Below is a small trained network, with its code and all its weights. Each question gives an input and a class and asks what happens when units are switched off, that is, made to give their printed mean instead of their output.

import numpy as np


def w(rows, s, z=0):
    codes = np.array(rows[::2]) - 128.0
    scale = np.full(codes.shape[1], s)
    scale[-1] = z or s
    return codes * scale


def f(y):
    return y / 2 * (1 + np.tanh(0.7978845608 * (y + 0.044715 * y**3)))


def log_softmax(a):
    a = a - a.max(-1, keepdims=True)
    return a - np.log(np.exp(a).sum(-1, keepdims=True))


def net(x, mask):
    res = np.array(x, float).reshape(1, 5) / 4 @ E
    y = f(res @ A[0][:, :-1].T + A[0][:, -1])
    res = res + np.where(mask, y, B[0][:, -1]) @ B[0][:, :-1]
    return log_softmax(res[-1] @ U[:, :-1].T + U[:, -1])


A, B = {}, {}
E = w([
[214,180,109,126,229,167,180,151,188,157,218,150],'x0',
[63,144,119,48,229,84,164,116,79,153,134,173],'x1',
[103,213,183,236,190,181,247,49,139,163,149,147],'x2',
[175,99,95,117,110,68,127,47,152,223,173,112],'x3',
[139,164,204,106,47,72,106,201,95,149,175,47],'x4',
],0.011)
A[0] = w([
[56,115,146,141,124,77,124,90,109,116,84,97,2],'neuron 1',
[71,95,160,171,98,66,109,51,146,60,110,118,62],'neuron 2',
[41,148,161,29,172,112,123,98,76,158,163,176,16],'neuron 3',
[67,118,159,192,127,107,161,120,135,131,175,118,84],'neuron 4',
[108,137,38,137,77,1,182,83,221,189,137,109,24],'neuron 5',
[150,95,46,150,177,184,119,42,127,99,50,166,65],'neuron 6',
[104,135,216,178,161,139,181,38,154,115,129,148,7],'neuron 7',
],0.0082,0.0027)
B[0] = w([
[92,152,111,93,186,118,164,148,222,151,195,79,184],'neuron 1',
[76,104,198,123,134,129,105,37,193,76,223,66,199],'neuron 2',
[200,148,164,175,35,207,52,73,207,146,61,142,213],'neuron 3',
[156,38,97,30,55,113,137,194,148,160,40,212,167],'neuron 4',
[56,233,132,174,111,106,121,129,124,37,67,199,211],'neuron 5',
[157,162,255,110,107,80,177,127,109,187,94,138,254],'neuron 6',
[96,99,107,151,34,80,168,156,184,128,199,250,234],'neuron 7',
],0.0098,0.011)
U = w([
[186,93,137,238,59,209,52,76,149,122,127,116,134],'0',
[128,12,83,83,91,54,91,156,134,111,126,183,153],'1',
[124,180,141,107,213,117,138,93,220,86,247,85,193],'2',
[37,227,116,181,136,129,143,168,92,1,53,135,169],'3',
[132,167,212,108,86,53,160,157,51,222,113,59,123],'4',
[96,88,87,158,162,115,135,115,88,146,126,118,126],'5',
[18,120,16,128,215,138,163,89,12,142,150,103,4],'6',
[45,97,34,114,219,129,173,84,35,127,154,92,3],'7',
],0.0094,0.0066)

Each question gives the input, the list of numbers given to net, and the class t.
The units are the neurons (one row each of A and B). Each row of codes is followed by its name. A weight is (code - 128) times the scale printed after its matrix; where a second scale follows, it is the last column's (A, B and U).
mask holds one flag per neuron, in row order. A switched-off neuron (its flag False) gives its mean, the last column of its row in B, instead of its output. The means were averaged over made-up inputs and are rounded, as every weight is.
A unit's drop is (log p(t) with every unit on - log p(t) with that unit switched off) / (log p(t) with every unit on - log p(t) with every unit switched off).
The circuit of an input: a set's keep is (log p(t) with only the set's units on - log p(t) with every unit switched off) / (log p(t) with every unit on - log p(t) with every unit switched off). Starting from all 7 units, units are removed one at a time, each time the one whose removal leaves the highest keep (on an exact tie, the one counted first), for as long as the keep stays at least 0.8.
circuit, biggest first: the units of the circuit, biggest drop first
top k neurons: the k neurons with the biggest drops, biggest first
drop when u is switched off: that unit's drop, to one decimal
input [-2,-3,7,-1,-3], class 1: circuit, biggest first => (neuron 7; neuron 4)
input [2,-2,8,1,-4], class 1: top 2 neurons => (neuron 7; neuron 4)
input [1,7,-1,-5,-6], class 0: top 2 neurons => (neuron 3; neuron 5)
input [-5,-2,2,5,-4], class 2: circuit, biggest first => (neuron 2; neuron 3)
input [2,-4,2,4,-5], class 4: circuit, biggest first => (neuron 6; neuron 3)
input [-8,7,-5,6,4], class 2: top 2 neurons => (neuron 1; neuron 2)
input [-8,-4,2,0,-7], class 2: circuit, biggest first => (neuron 2; neuron 1)
input [-8,5,-3,6,-6], class 2: circuit, biggest first => (neuron 1; neuron 2)
input [0,4,8,-4,-3], class 1: circuit, biggest first => (neuron 7; neuron 4)
input [-8,-2,-2,8,2], class 2: circuit, biggest first => (neuron 2; neuron 1)
input [3,-3,6,6,5], class 1: top 2 neurons => (neuron 4; neuron 7)
input [-3,7,0,-6,4], class 0: top 2 neurons => (neuron 3; neuron 5)
input [2,-5,-1,7,-6], class 3: top 2 neurons => (neuron 5; neuron 3)
input [-4,-2,3,4,-3], class 2: top 2 neurons => (neuron 2; neuron 3)
input [0,3,7,8,8], class 3: top 2 neurons => (neuron 5; neuron 6)
input [-6,-1,5,7,-8], class 4: top 2 neurons => (neuron 6; neuron 4)
input [4,-6,-4,8,-6], class 3: top 2 neurons => (neuron 5; neuron 3)
input [-3,2,5,1,2], class 1: top 2 neurons => (neuron 4; neuron 6)
input [2,-2,7,2,4], class 1: circuit, biggest first => (neuron 4; neuron 7)
input [-2,-1,-2,7,7], class 3: top 2 neurons => (neuron 5; neuron 6)
input [5,0,5,-1,0], class 1: drop when neuron 1 is switched off => 0.1
input [-1,-3,6,5,-7], class 4: drop when neuron 6 is switched off => 1.3
input [7,5,-5,8,4], class 3: drop when neuron 5 is switched off => 0.7
